Below are the code and all the weights of a small trained network. Each question names an input and a class and asks about switching units off, where a switched-off unit gives its printed mean instead of its output.

import numpy as np


def w(rows, s, z=0):
    codes = np.array(rows[::2]) - 128.0
    scale = np.full(codes.shape[1], s)
    scale[-1] = z or s
    return codes * scale


def norm(h):
    return h / np.sqrt((h * h).mean(-1, keepdims=True) + 1e-5)


def f(y):
    return y / 2 * (1 + np.tanh(0.7978845608 * (y + 0.044715 * y**3)))


def log_softmax(a):
    a = a - a.max(-1, keepdims=True)
    return a - np.log(np.exp(a).sum(-1, keepdims=True))


def net(x, mask):
    res = np.array(x, float).reshape(1, 2) / 4 @ E
    u = 0
    for l in range(2):
        y = f(norm(res) @ A[l][:, :-1].T + A[l][:, -1])
        res = res + np.where(mask[u : u + 4], y, B[l][:, -1]) @ B[l][:, :-1]
        u += 4
    return log_softmax(norm(res)[-1] @ U[:, :-1].T + U[:, -1])


A, B = {}, {}
E = w([
[1,17,125,122,110,14,70],'x0',
[154,27,93,157,67,202,182],'x1',
],0.0089)
A[0] = w([
[171,195,91,187,84,150,212,101],'0.n1',
[216,70,31,175,87,254,170,2],'0.n2',
[182,74,107,140,105,202,177,72],'0.n3',
[124,192,194,167,71,123,57,57],'0.n4',
],0.0083,0.0049)
B[0] = w([
[156,218,172,87,59,235,77,208],'0.n1',
[108,56,8,141,237,85,242,255],'0.n2',
[131,106,89,38,170,81,132,208],'0.n3',
[119,109,67,92,235,124,130,134],'0.n4',
],0.012,0.0075)
A[1] = w([
[78,167,102,100,220,97,115,1],'1.n1',
[145,76,77,97,138,170,204,101],'1.n2',
[66,102,163,176,1,117,132,138],'1.n3',
[144,170,198,138,94,209,99,89],'1.n4',
],0.012,0.0051)
B[1] = w([
[252,105,110,119,130,61,101,201],'1.n1',
[41,45,63,13,230,51,179,254],'1.n2',
[115,133,149,214,101,166,169,207],'1.n3',
[134,117,190,72,139,179,117,173],'1.n4',
],0.012,0.0081)
U = w([
[142,99,215,184,159,193,135,43],'0',
[155,184,197,76,159,217,85,203],'1',
[60,73,162,249,88,109,124,215],'2',
[194,125,153,136,176,4,46,174],'3',
[119,146,83,171,132,148,96,16],'4',
[119,130,99,135,90,154,93,2],'5',
[83,51,73,68,201,124,192,200],'6',
],0.017,0.0062)

Each question gives the input, the list of numbers given to net, and the class t.
The units are the neurons (one row each of A and B). Each row of codes is followed by its name. A weight is (code - 128) times the scale printed after its matrix; where a second scale follows, it is the last column's (A, B and U).
mask holds one flag per neuron, layer by layer. A switched-off neuron (its flag False) gives its mean, the last column of its row in B, instead of its output. The means were averaged over made-up inputs and are rounded, as every weight is.
A unit's drop is (log p(t) with every unit on - log p(t) with that unit switched off) / (log p(t) with every unit on - log p(t) with every unit switched off).
The circuit of an input: a set's keep is (log p(t) with only the set's units on - log p(t) with every unit switched off) / (log p(t) with every unit on - log p(t) with every unit switched off). Starting from all 8 units, units are removed one at a time, each time the one whose removal leaves the highest keep (on an exact tie, the one counted first), for as long as the keep stays at least 0.8.
circuit, biggest first: the units of the circuit, biggest drop first
k most important neurons: the k neurons with the biggest drops, biggest first
drop of u: that unit's drop, to one decimal
input [-3,-3], class 1: circuit, biggest first -> (0.n2)
input [2,-1], class 2: circuit, biggest first -> (0.n3 0.n2 1.n2 1.n3)
input [0,-2], class 3: 2 most important neurons -> (0.n2 0.n1)
input [6,-3], class 2: 3 most important neurons -> (0.n3 0.n2 1.n2)
input [5,-3], class 3: 2 most important neurons -> (0.n1 1.n1)
input [-2,-3], class 1: 2 most important neurons -> (0.n2 0.n3)
input [8,-5], class 3: 3 most important neurons -> (0.n1 1.n1 1.n2)
input [3,3], class 2: 2 most important neurons -> (0.n2 0.n3)
input [-3,-4], class 1: drop of 0.n2 -> 0.9
input [7,0], class 2: drop of 0.n2 -> 0.4
input [-4,-4], class 1: drop of 0.n2 -> 0.3
input [8,3], class 2: drop of 0.n2 -> 0.3
